Here is a tiny trained network, its code and every weight. The questions are about switching its units off for an input and a target symbol, where a switched-off unit gives its printed mean instead of its output.

import numpy as np


def w(rows, s, z=0):
    codes = np.array(rows[::2]) - 128.0
    scale = np.full(codes.shape[1], s)
    scale[-1] = z or s
    return codes * scale


def softmax(a):
    e = np.exp(a - a.max(-1, keepdims=True))
    return e / e.sum(-1, keepdims=True)


def log_softmax(a):
    a = a - a.max(-1, keepdims=True)
    return a - np.log(np.exp(a).sum(-1, keepdims=True))


def net(x, mask):
    ids = ['βηξπφψω'.index(c) for c in x.split()]
    T = len(ids)
    res = E[ids] + P[:T]
    u = 0
    for l in range(2):
        r = res
        for j in range(3):
            rows = slice(3 * j, 3 * j + 3)
            q, k, v = (r @ M[l][rows].T for M in (Q, K, V))
            z = softmax(np.where(np.tri(T) > 0, q @ k.T / 3**0.5, -1e9)) @ v
            o = O[l][rows]
            res = res + np.where(mask[u + j], z, o[:, -1]) @ o[:, :-1]
        u += 3
    return log_softmax(res[-1] @ U[:, :-1].T + U[:, -1])


Q, K, V, O = {}, {}, {}, {}
E = w([
[147,54,182,118,181,126,154],'β',
[170,131,95,95,28,174,149],'η',
[124,161,156,166,97,131,202],'ξ',
[179,51,108,83,133,90,214],'π',
[116,139,76,192,220,219,196],'φ',
[96,47,4,188,69,125,144],'ψ',
[238,163,68,167,114,99,11],'ω',
],0.014)
P = w([
[96,192,255,159,142,48,124],'0',
[156,197,75,10,212,168,150],'1',
[168,172,88,69,183,171,190],'2',
[178,148,97,110,165,188,200],'3',
[186,150,76,128,144,204,221],'4',
[178,172,72,151,127,219,221],'5',
[175,197,45,169,107,204,246],'6',
],0.0051)
Q[0] = w([
[154,165,99,98,153,85,34],'0.h0',
[18,40,229,182,102,123,163],'0.h0',
[191,99,76,137,167,203,219],'0.h0',
[1,110,166,37,92,187,130],'0.h1',
[169,112,47,230,152,115,232],'0.h1',
[75,50,163,142,101,185,188],'0.h1',
[134,182,108,182,175,46,30],'0.h2',
[60,69,173,46,157,91,123],'0.h2',
[40,167,118,152,104,189,49],'0.h2',
],0.0095)
K[0] = w([
[126,206,176,126,164,201,209],'0.h0',
[42,68,63,82,102,77,106],'0.h0',
[140,141,98,204,137,55,61],'0.h0',
[200,155,87,9,96,197,164],'0.h1',
[188,141,135,229,105,53,55],'0.h1',
[140,184,115,118,75,162,116],'0.h1',
[182,167,90,56,130,152,141],'0.h2',
[125,150,178,98,120,132,185],'0.h2',
[129,190,179,113,150,184,96],'0.h2',
],0.012)
V[0] = w([
[112,104,174,29,109,88,108],'0.h0',
[137,32,46,102,106,75,202],'0.h0',
[124,75,104,147,182,170,100],'0.h0',
[78,139,134,186,225,9,66],'0.h1',
[145,243,66,136,189,1,175],'0.h1',
[88,132,135,108,109,57,240],'0.h1',
[108,165,160,171,141,12,139],'0.h2',
[217,146,151,93,88,102,116],'0.h2',
[45,111,119,182,82,192,26],'0.h2',
],0.0075)
O[0] = w([
[208,77,138,177,125,45,135,4],'0.h0',
[203,198,29,55,82,101,150,192],'0.h0',
[67,89,88,93,157,163,137,122],'0.h0',
[122,31,181,126,62,244,51,45],'0.h1',
[248,172,106,140,42,238,111,215],'0.h1',
[183,109,154,153,65,85,255,61],'0.h1',
[59,115,92,106,12,174,183,85],'0.h2',
[90,188,203,69,104,84,127,147],'0.h2',
[119,192,136,251,103,103,82,108],'0.h2',
],0.0068,0.0036)
Q[1] = w([
[150,149,161,100,108,242,2],'1.h0',
[150,158,100,60,182,119,145],'1.h0',
[199,194,75,108,91,148,120],'1.h0',
[219,114,50,145,110,202,213],'1.h1',
[104,119,48,112,134,93,64],'1.h1',
[95,109,171,126,164,150,137],'1.h1',
[120,115,150,192,118,155,195],'1.h2',
[64,108,72,137,77,85,108],'1.h2',
[75,97,125,89,166,138,85],'1.h2',
],0.012)
K[1] = w([
[183,139,2,155,193,153,93],'1.h0',
[111,78,135,179,129,162,181],'1.h0',
[133,105,106,205,120,132,118],'1.h0',
[125,125,170,197,133,131,67],'1.h1',
[168,164,118,103,138,103,119],'1.h1',
[144,114,143,111,147,176,145],'1.h1',
[91,111,129,192,123,139,173],'1.h2',
[109,105,94,102,96,119,113],'1.h2',
[141,143,109,131,154,142,99],'1.h2',
],0.018)
V[1] = w([
[131,141,90,145,12,64,28],'1.h0',
[47,213,88,255,120,134,154],'1.h0',
[189,218,213,120,155,129,102],'1.h0',
[133,22,192,127,158,61,123],'1.h1',
[136,159,170,145,105,194,250],'1.h1',
[176,191,120,94,184,76,121],'1.h1',
[84,107,66,117,199,141,102],'1.h2',
[109,108,107,162,139,191,164],'1.h2',
[87,214,221,115,179,164,132],'1.h2',
],0.0096)
O[1] = w([
[154,57,7,177,192,91,125,189],'1.h0',
[63,48,165,203,71,48,133,168],'1.h0',
[148,194,62,36,38,1,64,100],'1.h0',
[58,230,72,189,222,73,74,2],'1.h1',
[79,80,104,89,64,195,18,179],'1.h1',
[118,92,80,91,113,122,224,151],'1.h1',
[185,249,190,153,41,58,194,75],'1.h2',
[138,123,144,128,110,76,85,150],'1.h2',
[108,101,18,156,69,60,134,86],'1.h2',
],0.0073,0.0071)
U = w([
[88,166,135,122,191,132,76,214],'β',
[80,121,55,102,89,101,189,162],'η',
[88,79,67,117,109,171,54,55],'ξ',
[153,106,108,78,135,186,126,3],'π',
[160,134,176,117,68,130,108,137],'φ',
[148,79,112,183,152,156,140,169],'ψ',
[254,118,117,127,124,105,41,97],'ω',
],0.0042,0.0055)

Each question gives the input, a string of symbols that net reads in full, and the target symbol t.
The units are the heads (3 rows each of Q, K, V and O). Each row of codes is followed by its name. A weight is (code - 128) times the scale printed after its matrix; where a second scale follows, it is the last column's (O and U).
mask holds one flag per head, layer by layer. A switched-off head (its flag False) gives its mean, the last column of its rows in O, instead of its output. The means were averaged over made-up inputs and are rounded, as every weight is.
A unit's drop is (log p(t) with every unit on - log p(t) with that unit switched off) / (log p(t) with every unit on - log p(t) with every unit switched off).
The circuit of an input: a set's keep is (log p(t) with only the set's units on - log p(t) with every unit switched off) / (log p(t) with every unit on - log p(t) with every unit switched off). Starting from all 6 units, units are removed one at a time, each time the one whose removal leaves the highest keep (on an exact tie, the one counted first), for as long as the keep stays at least 0.8.
units of the circuit, in order: the units of the circuit, biggest drop first
unit that matters most: the unit with the biggest drop
which heads matter: for each layer, one digit per head in row order, 1 if its drop is at least 0.15 and else 0, layers parted by /
input π β η β η, target π: unit that matters most	1.h0
input η ψ η η, target η: units of the circuit, in order	0.h1; 1.h1; 1.h0
input ψ ψ π π, target ψ: units of the circuit, in order	1.h0; 0.h2
input ω ω ω φ η, target ω: units of the circuit, in order	0.h1; 1.h0
input ξ ψ ψ, target ξ: which heads matter	111 / 010
input ψ η η, target ψ: which heads matter	001 / 100
input π η η η ψ ξ, target π: which heads matter	111 / 111
input ψ φ η ω π, target φ: which heads matter	110 / 101
input β η ξ η η, target β: units of the circuit, in order	1.h1; 0.h1; 1.h0
input ω η β, target β: which heads matter	101 / 110
input ψ ψ ξ ψ, target ψ: units of the circuit, in order	1.h0; 0.h0; 0.h2
input β η φ π, target β: units of the circuit, in order	1.h1; 0.h1; 1.h0
input π φ η η β, target π: units of the circuit, in order	1.h0; 0.h2; 0.h1; 1.h1
input η η η ψ η, target η: units of the circuit, in order	0.h1; 1.h1; 0.h0
input η φ π φ, target η: units of the circuit, in order	0.h1; 1.h1; 1.h2
input β φ π β, target β: which heads matter	110 / 110
input ω η η π, target π: which heads matter	011 / 100
input η φ π, target η: units of the circuit, in order	0.h1; 1.h1; 0.h2; 1.h2
input ξ π π π, target ξ: which heads matter	010 / 011
input φ ξ η ψ β η, target φ: units of the circuit, in order	0.h1; 1.h0; 0.h0; 1.h1
input ξ ψ π ξ ψ η, target ξ: units of the circuit, in order	1.h1; 0.h0; 1.h2; 0.h1
input π ψ ξ φ, target π: which heads matter	111 / 110
input β η η η ψ ω π, target ψ: unit that matters most	0.h1
